Here is a tiny trained network, its code and every weight. The questions are about switching its units off for an input and a target symbol, where a switched-off unit gives its printed mean instead of its output.

import numpy as np


def w(rows, s, z=0):
    codes = np.array(rows[::2]) - 128.0
    scale = np.full(codes.shape[1], s)
    scale[-1] = z or s
    return codes * scale


def norm(h):
    return h / np.sqrt((h * h).mean(-1, keepdims=True) + 1e-5)


def f(y):
    return y / 2 * (1 + np.tanh(0.7978845608 * (y + 0.044715 * y**3)))


def softmax(a):
    e = np.exp(a - a.max(-1, keepdims=True))
    return e / e.sum(-1, keepdims=True)


def log_softmax(a):
    a = a - a.max(-1, keepdims=True)
    return a - np.log(np.exp(a).sum(-1, keepdims=True))


def net(x, mask):
    ids = ['Ωβγδζμξστφ'.index(c) for c in x.split()]
    T = len(ids)
    res = E[ids] + P[:T]
    r = norm(res)
    for j in range(2):
        rows = slice(2 * j, 2 * j + 2)
        q, k, v = (r @ M[0][rows].T for M in (Q, K, V))
        z = softmax(np.where(np.tri(T) > 0, q @ k.T / 2**0.5, -1e9)) @ v
        o = O[0][rows]
        res = res + np.where(mask[j], z, o[:, -1]) @ o[:, :-1]
    y = f(norm(res) @ A[0][:, :-1].T + A[0][:, -1])
    res = res + np.where(mask[2:6], y, B[0][:, -1]) @ B[0][:, :-1]
    return log_softmax(norm(res)[-1] @ U[:, :-1].T + U[:, -1])


Q, K, V, O, A, B = {}, {}, {}, {}, {}, {}
E = w([
[133,93,120,82,116],'Ω',
[146,98,108,89,134],'β',
[3,155,139,181,181],'γ',
[134,92,118,82,121],'δ',
[153,99,114,84,129],'ζ',
[175,128,108,158,166],'μ',
[191,121,169,94,131],'ξ',
[126,216,96,148,90],'σ',
[92,129,203,139,76],'τ',
[94,109,53,145,87],'φ',
],0.027)
P = w([
[95,224,117,16,173],'0',
[136,207,115,30,160],'1',
[145,189,117,62,140],'2',
[161,155,115,64,110],'3',
[172,139,112,92,92],'4',
[193,119,115,103,70],'5',
[198,106,116,132,54],'6',
[227,75,120,144,24],'7',
[231,55,120,159,1],'8',
[235,59,147,133,91],'9',
],0.0091)
Q[0] = w([
[2,166,77,149,146],'h0',
[79,203,75,224,95],'h0',
[52,69,126,137,227],'h1',
[246,74,109,93,96],'h1',
],0.017)
K[0] = w([
[61,236,29,93,151],'h0',
[86,234,83,66,62],'h0',
[112,122,153,39,247],'h1',
[205,109,130,161,16],'h1',
],0.014)
V[0] = w([
[41,37,140,68,119],'h0',
[179,142,196,69,43],'h0',
[143,209,251,125,94],'h1',
[195,70,211,100,220],'h1',
],0.012)
O[0] = w([
[90,37,143,125,153,11],'h0',
[90,209,153,48,88,159],'h0',
[158,228,250,198,67,113],'h1',
[211,74,156,94,45,98],'h1',
],0.015,0.011)
A[0] = w([
[102,201,131,229,52,165],'n0',
[50,198,26,250,40,40],'n1',
[250,50,42,101,89,3],'n2',
[66,109,204,246,61,198],'n3',
],0.012,0.0043)
B[0] = w([
[48,68,167,152,127,192],'n0',
[73,191,162,2,148,176],'n1',
[126,157,180,184,180,253],'n2',
[169,47,121,160,94,148],'n3',
],0.023,0.012)
U = w([
[147,118,156,136,141,81],'Ω',
[152,98,147,133,168,82],'β',
[90,59,134,208,171,131],'γ',
[135,67,115,133,133,254],'δ',
[192,96,214,47,182,57],'ζ',
[217,170,176,206,205,159],'μ',
[239,207,133,88,38,121],'ξ',
[64,253,160,120,157,74],'σ',
[105,92,236,208,75,133],'τ',
[121,138,17,161,147,254],'φ',
],0.011,0.0049)

Each question gives the input, a string of symbols that net reads in full, and the target symbol t.
The units are the heads (2 rows each of Q, K, V and O) and the neurons (one row each of A and B). Each row of codes is followed by its name. A weight is (code - 128) times the scale printed after its matrix; where a second scale follows, it is the last column's (O, A, B and U).
mask holds one flag per unit, heads first, then neurons. A switched-off unit (its flag False) gives its mean, the last column of its rows in O or B, instead of its output. The means were averaged over made-up inputs and are rounded, as every weight is.
A unit's drop is (log p(t) with every unit on - log p(t) with that unit switched off) / (log p(t) with every unit on - log p(t) with every unit switched off).
The circuit of an input: a set's keep is (log p(t) with only the set's units on - log p(t) with every unit switched off) / (log p(t) with every unit on - log p(t) with every unit switched off). Starting from all 6 units, units are removed one at a time, each time the one whose removal leaves the highest keep (on an exact tie, the one counted first), for as long as the keep stays at least 0.8.
units of the circuit, in order: the units of the circuit, biggest drop first
unit that matters most: the unit with the biggest drop
k most important neurons: the k neurons with the biggest drops, biggest first
heads that matter: for each layer, one digit per head in row order, 1 if its drop is at least 0.15 and else 0, layers parted by /
drop when u is switched off: that unit's drop, to one decimal
input τ σ δ, target τ: 2 most important neurons	(n1 n3)
input γ γ μ μ τ, target τ: units of the circuit, in order	(n3)
input μ ζ ζ ζ ζ τ ζ ξ δ, target ξ: heads that matter	10
input σ μ μ μ φ σ σ μ ξ μ, target ξ: heads that matter	10
input μ β δ δ Ω μ ξ ζ, target ξ: heads that matter	10
input γ δ φ, target φ: heads that matter	11
input ζ φ ζ μ, target φ: heads that matter	01
input σ μ μ β, target μ: heads that matter	10
input σ δ σ β γ τ γ β μ ζ, target μ: 2 most important neurons	(n2 n1)
input μ μ μ μ μ μ μ μ τ β, target τ: units of the circuit, in order	(h1 n0)
input μ μ τ μ μ δ ζ Ω, target ζ: units of the circuit, in order	(h0 h1 n0)
input μ β Ω σ β μ, target σ: units of the circuit, in order	(n2 h1)
input μ ξ μ, target ξ: heads that matter	11
input ξ ζ ζ β, target ζ: heads that matter	11
input σ φ μ Ω, target φ: heads that matter	01
input τ μ ζ μ μ τ τ ζ, target τ: units of the circuit, in order	(h1 n0)
input ζ ξ μ τ μ ξ ζ β, target ξ: 2 most important neurons	(n0 n1)
input μ δ δ μ Ω Ω, target μ: heads that matter	00
input ξ μ ζ, target ξ: most important neuron	(n0)
input φ β β, target φ: units of the circuit, in order	(h1)
input μ β μ Ω δ μ ζ μ γ, target δ: heads that matter	11
input μ τ μ μ β φ, target φ: heads that matter	01
input σ τ μ β δ ξ μ β δ, target ζ: 2 most important neurons	(n2 n1)
input μ ζ μ δ β β ζ δ ξ, target ξ: heads that matter	10
input ζ τ σ ξ μ σ μ ξ, target σ: heads that matter	11
input δ δ μ ζ δ, target μ: heads that matter	00
input δ φ ζ ζ ζ δ, target ζ: unit that matters most	h0
input δ σ φ ζ δ Ω ζ δ ζ, target ζ: 2 most important neurons	(n0 n2)
input Ω μ μ β μ ζ δ σ ξ, target σ: drop when n2 is switched off	0.1
input β μ τ, target τ: drop when h1 is switched off	0.1
